Below is a small trained network, with its code and all its weights. Each question gives an input and a class and asks what happens when units are switched off, that is, made to give their printed mean instead of their output.

import numpy as np


def w(rows, s, z=0):
    codes = np.array(rows[::2]) - 128.0
    scale = np.full(codes.shape[1], s)
    scale[-1] = z or s
    return codes * scale


def norm(h):
    return h / np.sqrt((h * h).mean(-1, keepdims=True) + 1e-5)


def f(y):
    return np.maximum(y, 0)


def log_softmax(a):
    a = a - a.max(-1, keepdims=True)
    return a - np.log(np.exp(a).sum(-1, keepdims=True))


def net(x, mask):
    res = np.array(x, float).reshape(1, 5) / 4 @ E
    u = 0
    for l in range(3):
        y = f(norm(res) @ A[l][:, :-1].T + A[l][:, -1])
        res = res + np.where(mask[u : u + 10], y, B[l][:, -1]) @ B[l][:, :-1]
        u += 10
    return log_softmax(norm(res)[-1] @ U[:, :-1].T + U[:, -1])


A, B = {}, {}
E = w([
[41,218,156,122,140],'x0',
[213,168,172,106,157],'x1',
[131,108,254,146,69],'x2',
[125,117,190,128,126],'x3',
[127,108,143,50,127],'x4',
],0.0075)
A[0] = w([
[117,130,124,209,65,116],'0.n1',
[204,163,109,129,123,126],'0.n2',
[172,186,178,139,123,108],'0.n3',
[173,113,117,181,131,110],'0.n4',
[87,229,169,159,132,66],'0.n5',
[174,158,151,99,131,194],'0.n6',
[96,80,132,62,121,153],'0.n7',
[112,99,137,82,121,164],'0.n8',
[140,117,144,74,142,6],'0.n9',
[207,10,108,141,131,25],'0.n10',
],0.013,0.0023)
B[0] = w([
[254,78,79,151,146,215],'0.n1',
[102,137,102,157,200,200],'0.n2',
[79,75,158,147,169,207],'0.n3',
[183,186,114,94,172,187],'0.n4',
[157,209,133,107,83,243],'0.n5',
[137,112,83,207,135,198],'0.n6',
[203,126,67,196,87,193],'0.n7',
[174,123,81,185,125,173],'0.n8',
[151,96,67,179,135,152],'0.n9',
[68,222,178,66,62,254],'0.n10',
],0.0089,0.0063)
A[1] = w([
[96,109,93,106,230,93],'1.n1',
[226,71,126,2,107,140],'1.n2',
[172,35,108,154,139,2],'1.n3',
[41,136,98,65,164,46],'1.n4',
[184,196,140,8,100,151],'1.n5',
[152,113,115,186,220,98],'1.n6',
[137,137,203,132,245,152],'1.n7',
[143,160,117,209,168,105],'1.n8',
[168,75,80,198,211,134],'1.n9',
[143,45,232,121,70,215],'1.n10',
],0.0088,0.0042)
B[1] = w([
[174,85,97,58,142,174],'1.n1',
[105,200,131,215,117,188],'1.n2',
[197,106,95,179,174,154],'1.n3',
[169,140,138,86,113,148],'1.n4',
[37,223,86,147,151,254],'1.n5',
[188,78,97,111,188,206],'1.n6',
[63,83,49,210,149,209],'1.n7',
[83,76,127,152,153,238],'1.n8',
[253,108,74,100,151,246],'1.n9',
[126,162,186,52,176,237],'1.n10',
],0.0077,0.0047)
A[2] = w([
[130,60,147,220,174,124],'2.n1',
[204,101,255,204,92,119],'2.n2',
[148,109,95,175,29,176],'2.n3',
[174,15,251,102,127,140],'2.n4',
[224,147,180,192,99,124],'2.n5',
[144,61,201,144,130,33],'2.n6',
[146,136,222,163,117,176],'2.n7',
[146,39,155,82,127,1],'2.n8',
[164,104,125,191,153,92],'2.n9',
[27,37,90,125,172,47],'2.n10',
],0.0094,0.0046)
B[2] = w([
[200,124,95,176,232,214],'2.n1',
[192,188,51,8,181,248],'2.n2',
[226,23,125,217,181,234],'2.n3',
[142,184,121,101,255,188],'2.n4',
[208,123,37,138,142,255],'2.n5',
[224,156,61,41,155,146],'2.n6',
[111,160,103,51,209,225],'2.n7',
[190,177,79,173,181,130],'2.n8',
[233,90,149,137,190,206],'2.n9',
[97,17,81,113,198,140],'2.n10',
],0.0079,0.0046)
U = w([
[54,254,170,80,106,198],'0',
[152,119,110,21,191,214],'1',
[139,150,121,99,199,180],'2',
[186,112,119,144,153,119],'3',
[132,42,132,157,201,136],'4',
[17,101,215,53,130,3],'5',
],0.009,0.0048)

Each question gives the input, the list of numbers given to net, and the class t.
The units are the neurons (one row each of A and B). Each row of codes is followed by its name. A weight is (code - 128) times the scale printed after its matrix; where a second scale follows, it is the last column's (A, B and U).
mask holds one flag per neuron, layer by layer. A switched-off neuron (its flag False) gives its mean, the last column of its row in B, instead of its output. The means were averaged over made-up inputs and are rounded, as every weight is.
A unit's drop is (log p(t) with every unit on - log p(t) with that unit switched off) / (log p(t) with every unit on - log p(t) with every unit switched off).
The circuit of an input: a set's keep is (log p(t) with only the set's units on - log p(t) with every unit switched off) / (log p(t) with every unit on - log p(t) with every unit switched off). Starting from the 12 units with the biggest drops (on a tie, the unit counted first), units are removed one at a time, each time the one whose removal leaves the highest keep (on an exact tie, the one counted first), for as long as the keep stays at least 0.8.
units of the circuit, in order: the units of the circuit, biggest drop first
most important unit: the unit with the biggest drop
top k neurons: the k neurons with the biggest drops, biggest first
top k neurons in layer l: the k neurons of layer l with the biggest drops, biggest first
drop of u: that unit's drop, to one decimal
input [-6,-3,0,4,5], class 0: units of the circuit, in order : 0.n10; 1.n5
input [7,-5,-2,-4,7], class 0: top 2 neurons : 0.n1; 0.n6
input [-7,-3,6,-6,0], class 0: units of the circuit, in order : 0.n10; 1.n5
input [7,7,4,-5,1], class 0: units of the circuit, in order : 0.n5; 0.n1; 2.n3; 1.n9
input [3,6,5,-4,-4], class 4: units of the circuit, in order : 0.n3; 1.n7
input [4,6,-3,3,-1], class 4: top 2 neurons : 0.n10; 0.n3
input [4,2,7,6,-7], class 1: top neuron in layer 2 : 2.n2
input [-8,-5,2,3,-7], class 0: top 2 neurons : 0.n10; 1.n5
input [6,1,6,4,4], class 0: top 2 neurons : 0.n5; 0.n1
input [-3,6,5,-4,-3], class 4: top 3 neurons : 1.n7; 0.n2; 0.n3
input [2,0,6,3,-6], class 1: top 2 neurons in layer 0 : 0.n5; 0.n2
input [7,5,5,-3,1], class 0: drop of 0.n5 : 1.3
input [-8,4,-5,4,4], class 0: drop of 0.n10 : 1.1
input [3,-5,-2,-1,6], class 3: most important unit : 0.n7
input [-4,-2,0,1,-4], class 0: drop of 0.n10 : 1.0
